Each row of numbers stands for one node and depends on some of the facts below. Use the named rows to name the rest.

Known rows:
dridru: -70 -178 -169 -12 145 -204 -50 -267 212 257 270 -199 153 -102 315 -9 350
 -39 -241 11 290 -314 -169 230 300 455 144
febras: -45 -41 -116 33 -5 -81 -107 -272 207 240 301 -348 142 -53 249 -76 230
 -75 -173 73 235 -245 -171 155 241 448 -42
gitrer: -244 -10 -129 391 191 -84 -78 -291 78 169 257 104 116 16 265 -231 256
 -21 33 142 224 -249 -33 -101 239 491 1
makik: -190 -322 98 310 118 -303 -109 -50 -22 535 484 -110 128 -141 0 65 464 34
 -122 77 84 -11 -427 -38 491 367 7
stastol: -135 -249 -84 242 441 -502 158 -256 96 137 223 -98 374 -168 299 133 380
 115 -88 -161 367 -140 -437 54 349 571 161
pifitrim: -379 -368 -133 442 217 -116 -191 -87 -57 354 260 25 144 -36 43 -123 376
 52 125 161 124 -218 -407 -133 364 549 198
detobok: -132 -84 92 151 246 -78 92 -149 382 291 364 -135 1 -222 -55 318 342 -72
 -443 176 -56 298 -366 -145 347 366 176
braklok: -35 -41 97 268 91 -232 32 -186 295 276 436 -103 153 -8 71 23 339 -78
 -218 98 91 81 -107 -28 435 450 -86
dadrikler: -136 -197 141 186 133 -429 51 -124 197 324 371 5 245 -160 251 136 491
 -32 -220 -111 215 -24 -369 152 413 502 93
kluke: -165 -317 259 107 124 -389 -3 -205 12 414 496 61 70 -259 326 33 438 -55
 -255 61 174 -31 -224 48 347 345 -34
kogru: -321 -29 -16 329 126 -89 -34 -172 288 162 242 -45 206 42 138 -136 209
 -57 12 142 221 -157 -227 -126 256 697 86
zegrer: -343 2 152 -14 208 -109 47 -258 179 453 255 -208 105 40 84 85 306 124
 -162 -86 69 -203 -236 -109 380 713 216
nepetu: 86 204 30 255 216 -15 5 -219 291 259 460 -56 -39 -142 242 139 320 -133
 -491 132 57 256 -206 -98 312 226 -82
lisom: -300 -169 -194 359 135 -164 -52 -173 65 187 60 108 110 -172 299 -159 551
 145 132 115 108 -215 -296 -37 412 540 192
viska: -38 -274 39 261 236 -387 211 -320 195 258 495 -26 305 -32 156 118 544
 -85 -141 -86 173 -17 -349 96 465 396 136
skaran: -331 -79 17 355 94 -136 -148 -154 96 270 307 57 169 -49 411 -188 208 -67
 26 120 303 -296 -180 -107 197 566 -46
tele: -134 -192 -325 120 117 -24 -18 -181 159 225 50 -335 -77 -342 276 60 572
 35 -182 131 -156 -112 -484 146 371 288 315
balur: -216 -228 132 121 171 -280 91 -147 252 343 377 -108 145 -118 -93 132 327
 0 -241 182 96 83 -245 1 428 523 52
drostum: -295 31 -20 367 98 -51 -2 -230 332 144 265 -14 200 36 260 -98 216 -95 12
 89 218 -178 -203 -127 233 624 29
tabre: -165 -279 129 280 131 -339 -25 -119 52 512 513 -53 216 -76 73 61 495 -78
 -147 50 140 -57 -400 20 470 427 -16

Facts:
Ψ(balur, b); Ψ(bigrufi, b); Ψ(bivun, c); Ψ(braklok, b)
Ψ(brera, e); Ψ(brodas, e); Ψ(bruska, d); Ψ(dadrikler, b)
Ψ(dafin, e); Ψ(defar, d); Ψ(detobok, b); Ψ(detriklol, a)
Ψ(devekla, a); Ψ(dokli, a); Ψ(dostis, c); Ψ(dridru, c)
Ψ(drifis, e); Ψ(dropal, a); Ψ(drorum, b); Ψ(drostum, a)
Ψ(fadur, e); Ψ(fatrak, e); Ψ(febras, c); Ψ(fedrun, b)
Ψ(fligal, a); Ψ(flodo, d); Ψ(folol, a); Ψ(fuste, a)
Ψ(gagror, c); Ψ(geripak, c); Ψ(gitrer, a); Ψ(gofoskes, d)
Ψ(gragas, e); Ψ(graso, e); Ψ(greflos, d); Ψ(gronemi, a)
Ψ(grotik, a); Ψ(gudim, c); Ψ(gugrus, a); Ψ(kiplen, a)
Ψ(klabos, c); Ψ(kladus, a); Ψ(klena, e); Ψ(klibror, a)
Ψ(klodrum, b); Ψ(kluke, b); Ψ(klusum, d); Ψ(klutri, e)
Ψ(kogru, a); Ψ(kotro, a); Ψ(lamaklem, b); Ψ(laski, b)
Ψ(lato, a); Ψ(leplum, c); Ψ(lisom, a); Ψ(lotre, d)
Ψ(makik, b); Ψ(matra, c); Ψ(mife, c); Ψ(natrak, a)
Ψ(nepetu, b); Ψ(nozom, b); Ψ(papok, a); Ψ(patodem, d)
Ψ(pifitrim, a); Ψ(pitul, c); Ψ(plelam, a); Ψ(plidam, a)
Ψ(plikla, c); Ψ(plisku, a); Ψ(plore, b); Ψ(pluman, c)
Ψ(rebrodro, a); Ψ(ruporam, a); Ψ(sidivo, c); Ψ(sivu, a)
Ψ(skaran, a); Ψ(skeron, e); Ψ(staflim, b); Ψ(stanun, d)
Ψ(stasatrem, c); Ψ(stastol, d); Ψ(statrir, a); Ψ(stofus, c)
Ψ(stula, b); Ψ(stupasku, b); Ψ(suplum, e); Ψ(sutre, d)
Ψ(tabre, b); Ψ(takle, a); Ψ(tazur, a); Ψ(tele, c)
Ψ(teplam, a); Ψ(tremem, a); Ψ(tribri, b); Ψ(triplo, a)
Ψ(trizok, c); Ψ(trodrir, e); Ψ(trudrek, e); Ψ(vatren, d)
Ψ(vedran, a); Ψ(vestol, d); Ψ(viska, b); Ψ(vobre, d)
Ψ(voplim, b); Ψ(votran, a); Ψ(vufon, c); Ψ(zegrer, e)
Ψ(zitur, e); Ψ(ziveflok, a); Ψ(zotrun, e); Ψ(zuplos, b)
Ψ(zutam, a); χ(bigrufi, zegrer); χ(bigrufi, plore); χ(brera, kiplen)
χ(brera, gitrer); χ(brera, dropal); χ(dafin, zitur); χ(dafin, vobre)
χ(dafin, votran); χ(detobok, balur); χ(detobok, voplim); χ(detobok, fligal)
χ(detobok, patodem); χ(detobok, klabos); χ(detobok, kogru); χ(detobok, zegrer)
χ(devekla, detriklol); χ(devekla, stasatrem); χ(devekla, bruska); χ(devekla, suplum)
χ(devekla, mife); χ(devekla, ziveflok); χ(fatrak, votran); χ(gragas, dadrikler)
χ(gragas, triplo); χ(gragas, suplum); χ(gragas, klabos); χ(graso, vobre)
χ(graso, patodem); χ(graso, klibror); χ(graso, mife); χ(graso, tabre)
χ(greflos, takle); χ(greflos, gronemi); χ(greflos, sivu); χ(greflos, kluke)
χ(gugrus, pluman); χ(gugrus, detriklol); χ(gugrus, skeron); χ(kladus, pifitrim)
χ(kladus, drifis); χ(kladus, dokli); χ(klutri, stula); χ(klutri, klusum)
χ(klutri, stastol); χ(klutri, mife); χ(klutri, viska); χ(kotro, statrir)
χ(kotro, staflim); χ(kotro, triplo); χ(kotro, pitul); χ(leplum, vestol)
χ(leplum, balur); χ(leplum, tazur); χ(leplum, voplim); χ(leplum, lato)
χ(leplum, flodo); χ(nepetu, stupasku); χ(nepetu, zitur); χ(nepetu, kiplen)
χ(nepetu, gudim); χ(nepetu, klodrum); χ(nepetu, teplam); χ(nepetu, skaran)
χ(nepetu, lamaklem); χ(nepetu, dostis); χ(nepetu, febras); χ(nepetu, trodrir)
χ(plelam, bruska); χ(plelam, drostum); χ(plelam, dostis); χ(plelam, kogru)
χ(plelam, stofus); χ(plidam, skaran); χ(plidam, gagror); χ(plidam, suplum)
χ(plikla, stanun); χ(plikla, fuste); χ(plisku, matra); χ(plisku, teplam)
χ(plisku, fedrun); χ(plisku, vufon); χ(plisku, kogru); χ(plisku, braklok)
χ(ruporam, papok); χ(ruporam, dadrikler); χ(ruporam, lotre); χ(ruporam, gronemi)
χ(ruporam, stastol); χ(ruporam, nozom); χ(ruporam, klibror); χ(ruporam, klena)
χ(tele, vedran); χ(tele, rebrodro); χ(tele, lisom); χ(tele, pitul)
χ(tele, drorum); χ(tremem, trudrek); χ(tremem, tabre); χ(tremem, makik)
χ(tribri, trudrek); χ(tribri, takle); χ(tribri, natrak); χ(tribri, skaran)
χ(tribri, sutre); χ(vatren, folol); χ(vatren, stula); χ(vatren, grotik)
χ(vatren, bivun); χ(vatren, trizok); χ(zotrun, statrir); χ(zotrun, pifitrim)
χ(zotrun, brodas); χ(zotrun, patodem); χ(zotrun, makik); χ(zuplos, papok)
χ(zuplos, stupasku); χ(zuplos, dridru); χ(zuplos, defar); χ(zuplos, geripak)

Name these rows:
No name comes twice in this set of rows, the named rows included.
-190 -331 -137 101 36 -258 57 -234 215 307 334 -428 336 -21 243 59 432
 -130 -52 -68 181 -318 -528 176 315 435 210 -> mife
-270 91 136 5 296 6 87 -311 261 360 239 -201 7 -171 426 197 412 27 -313
 -185 7 -95 -493 -231 329 610 327 -> gragas
-323 -222 -146 393 325 18 -147 -173 72 256 245 6 -13 -107 85 -29 375 2
 -18 196 -55 -82 -401 -238 319 317 237 -> kladus
73 28 -22 118 312 -206 57 -264 238 252 403 55 37 -228 294 157 388 -85
 -535 46 113 137 -203 5 355 319 77 -> zuplos
-166 -330 -239 151 -26 -211 -80 -156 77 371 103 -346 125 -193 228 -52
 548 82 12 61 56 -288 -472 231 407 488 219 -> pitul
-287 -116 -208 346 289 -21 -54 -133 166 224 127 34 -10 -216 271 2 462 46
 -102 142 -8 -72 -498 -187 326 469 289 -> kotro
-306 -249 -56 300 222 -140 26 -379 -51 108 208 118 88 -105 250 -282 367
 44 95 239 102 -305 -10 -82 321 392 141 -> fuste
-230 -219 -174 -124 239 93 58 -237 357 240 197 -452 -41 -215 -5 153 263
 -65 -367 253 -68 -60 -338 -4 235 342 300 -> leplum
-155 -206 -47 335 353 -351 15 -182 22 281 237 -195 283 -68 125 51 310
 109 -83 -7 299 -42 -467 -40 360 540 -1 -> vobre
-185 -42 68 346 153 -333 204 -266 262 144 195 -284 371 -132 258 103 318
 36 6 -20 252 -2 -421 -61 238 608 -68 -> bruska
-162 -246 16 211 306 -298 123 -407 -118 162 110 -149 157 -253 207 -141
 391 196 28 122 114 -98 -156 -87 341 379 -1 -> stanun
-138 -212 6 295 48 -368 -16 -61 90 457 294 -64 132 -217 127 129 606 62
 -110 23 -43 37 -431 90 560 467 104 -> staflim
-219 29 78 40 265 -79 56 -470 36 378 265 -103 41 -64 310 -44 448 78 -92
 -89 -22 -242 -174 -104 368 489 187 -> fadur

The same nodes again, as new rows of numbers:
Some rows with their names:
tribri: 499 26 245 107 -60 -169 231 -3 -163 -128 -90 162 36 -27 -389 39 204 -295
 311 66 -174 -41 -101 55 -5 122 -91 -149 -181 -3 45 2 82 -32 34
takle: 269 60 74 -115 -8 -78 61 -183 105 108 -40 140 -58 -49 -147 -6 40 -83 122
 -18 -35 -105 -3 20 -4 -93 1 -198 51 162 95 -51 -5 -159 -75
skaran: 193 38 191 -67 25 -280 -29 -184 90 168 9 40 -11 -90 -183 -8 43 -112 132
 -53 -99 -58 -22 15 30 -26 -2 -70 118 84 -18 22 -13 -174 -151
natrak: 155 65 99 -145 11 -106 57 -140 90 119 -13 54 -33 -56 -76 7 25 -10 15 -39
 15 -91 6 8 19 -96 53 -86 64 91 24 -8 -26 -95 -114
vufon: -126 79 -44 284 -112 -5 -103 84 98 35 -3 -67 17 18 23 -43 1 71 -29 70
 -87 -39 -16 -59 -37 -92 -142 93 -15 11 -58 -72 -69 -17 -91
defar: -35 -15 -35 73 27 62 -281 79 -36 22 67 66 13 -71 67 77 -113 73 159 52 1
 -137 -32 -53 19 62 106 -116 -56 -3 2 19 -15 -58 13
kiplen: 88 26 112 -125 5 -81 114 -173 -1 166 59 -109 0 -63 20 -78 0 107 -28 4 32
 -105 56 -10 32 31 81 86 86 100 28 -91 12 -102 -97
staflim: -88 -24 39 63 -74 -36 40 97 -168 86 31 0 -9 75 -6 -105 123 75 93 -187 16
 -35 -32 -114 27 -41 89 -16 -86 -36 -26 96 -63 35 135
graso: 116 -59 -192 -137 227 142 249 83 10 -428 -135 102 96 19 -66 122 -164
 -205 -137 96 93 192 -56 246 -43 58 -144 49 -69 -12 24 117 122 149 5
klibror: 13 53 -45 -336 83 56 -36 -110 162 5 -60 22 -26 35 -28 -15 -41 -27 -11
 -50 92 30 31 51 -1 -159 65 -94 46 101 21 -68 -46 -38 21
vobre: -117 116 -26 -121 93 102 -266 126 -117 -148 25 204 139 -87 91 104 -225
 -27 -66 -88 80 -26 -96 87 26 -17 128 -94 -24 -36 -26 -76 -76 -23 -9
drostum: -30 83 36 -141 26 -60 11 -129 84 125 25 -133 -6 -30 55 8 22 56 -104 -24
 44 -52 72 17 10 0 90 75 142 29 -49 -45 -47 -47 -55
fligal: -17 90 6 -156 -56 6 -29 -159 108 79 -36 -2 -55 -5 112 60 60 30 -145 -40
 42 -38 72 41 -29 -112 118 -51 109 -41 -12 -15 -22 -35 -46
zotrun: 316 -117 -57 13 97 23 459 147 -52 -341 -82 115 -39 -72 50 88 8 75 -134
 93 183 123 -29 162 2 36 -150 125 -219 -85 78 313 229 120 -153
triplo: -108 -105 40 -242 -52 -106 -39 -79 91 171 22 39 -168 -16 102 -68 93 180
 11 -150 75 199 34 -75 23 -140 92 -7 73 -71 20 116 52 -55 68
rebrodro: -19 -3 56 -218 -19 -50 43 -97 44 151 56 -44 -88 -24 87 -79 28 157 0 -55
 94 33 49 -35 25 -61 78 22 23 42 46 -24 -20 -62 -30
dostis: -175 92 2 301 -89 -53 -95 67 36 41 13 -130 68 2 18 -61 -42 43 -80 79
 -114 -73 -7 -88 -23 -13 -161 153 37 24 -69 -88 -90 -13 -126
grotik: -4 30 0 -220 56 14 15 -103 77 107 29 -78 -16 5 24 -72 -21 47 -35 5 81
 -11 58 -29 31 -45 80 8 81 93 4 -73 -17 -54 0
bruska: -214 12 -67 78 113 -38 -397 98 -11 8 16 -95 102 -47 38 162 -127 -27 62
 48 21 -63 -11 -18 98 158 63 35 78 -115 -177 84 -59 -4 6
plore: -31 97 0 161 -109 76 0 30 -128 41 -24 7 -1 86 -14 -3 154 -62 -24 -116
 -70 -170 19 -9 -29 -9 143 -116 -9 -52 -1 13 -50 74 146

Which node is each row?
No name comes twice in this set of rows, the named rows included.
34 49 -16 257 -254 133 14 -11 35 -176 -68 72 -89 36 74 132 161 -55 -140
 199 -150 207 36 150 -168 -21 -216 -13 -98 -208 -11 -116 96 103 51 -> leplum
64 -46 37 184 -127 71 68 73 -32 -157 -2 7 -30 -4 -11 -17 35 31 55 235
 -59 217 -5 42 -112 69 -297 125 -137 -51 32 -128 99 26 14 -> plikla
-148 24 -34 226 -71 -142 -214 68 98 22 -33 10 10 22 -113 -9 -2 -54 71 -4
 -155 48 -71 -78 -8 -113 -182 42 15 4 -75 36 -66 -50 -114 -> gagror
103 17 27 -163 12 -16 32 -152 90 123 -3 37 -92 -9 -13 -21 -4 26 35 -25
 16 -68 42 -7 -5 -96 78 -93 74 103 92 -64 7 -98 -45 -> sivu
34 -41 -5 -238 16 31 -10 -163 89 119 29 23 -80 31 10 -61 -26 39 51 14 36
 -17 53 -58 -14 -87 68 -82 43 110 111 -112 6 -70 35 -> papok
-216 58 -94 242 -174 -1 -267 66 117 37 -49 45 -74 57 29 44 72 26 -23 -2
 -146 113 -9 -21 -64 -188 -112 -20 -5 -127 -53 48 -44 30 8 -> klabos
-147 -16 -37 21 -64 6 -105 58 -58 58 -17 20 -31 127 -120 -53 118 -90 168
 -160 -87 4 -21 -90 -3 -55 103 -145 -35 -35 -12 41 -57 40 215 -> dadrikler
184 -126 217 -241 64 -293 17 -182 87 13 -26 10 -62 -68 -194 87 118 -212
 113 49 -102 339 -11 99 30 130 -80 6 69 -68 -65 48 132 -37 22 -> plidam
92 -58 107 -283 111 -81 111 -99 50 -63 -18 -149 0 -18 -25 30 50 -59 -32
 118 82 299 75 72 49 145 -79 169 60 -49 -99 -60 108 33 61 -> gugrus
554 79 138 -260 112 -64 329 -52 62 -238 -142 143 -11 -99 -160 90 118 -99
 -14 129 201 86 -14 189 28 -36 -98 -19 -114 39 4 -12 148 -54 -126 -> tremem
333 -131 77 68 -11 105 -137 -31 -32 -160 28 275 -83 -95 -125 133 -35
 -118 297 248 -67 58 -45 106 -40 139 -49 -260 -204 -39 155 -77 157 -56
 150 -> greflos

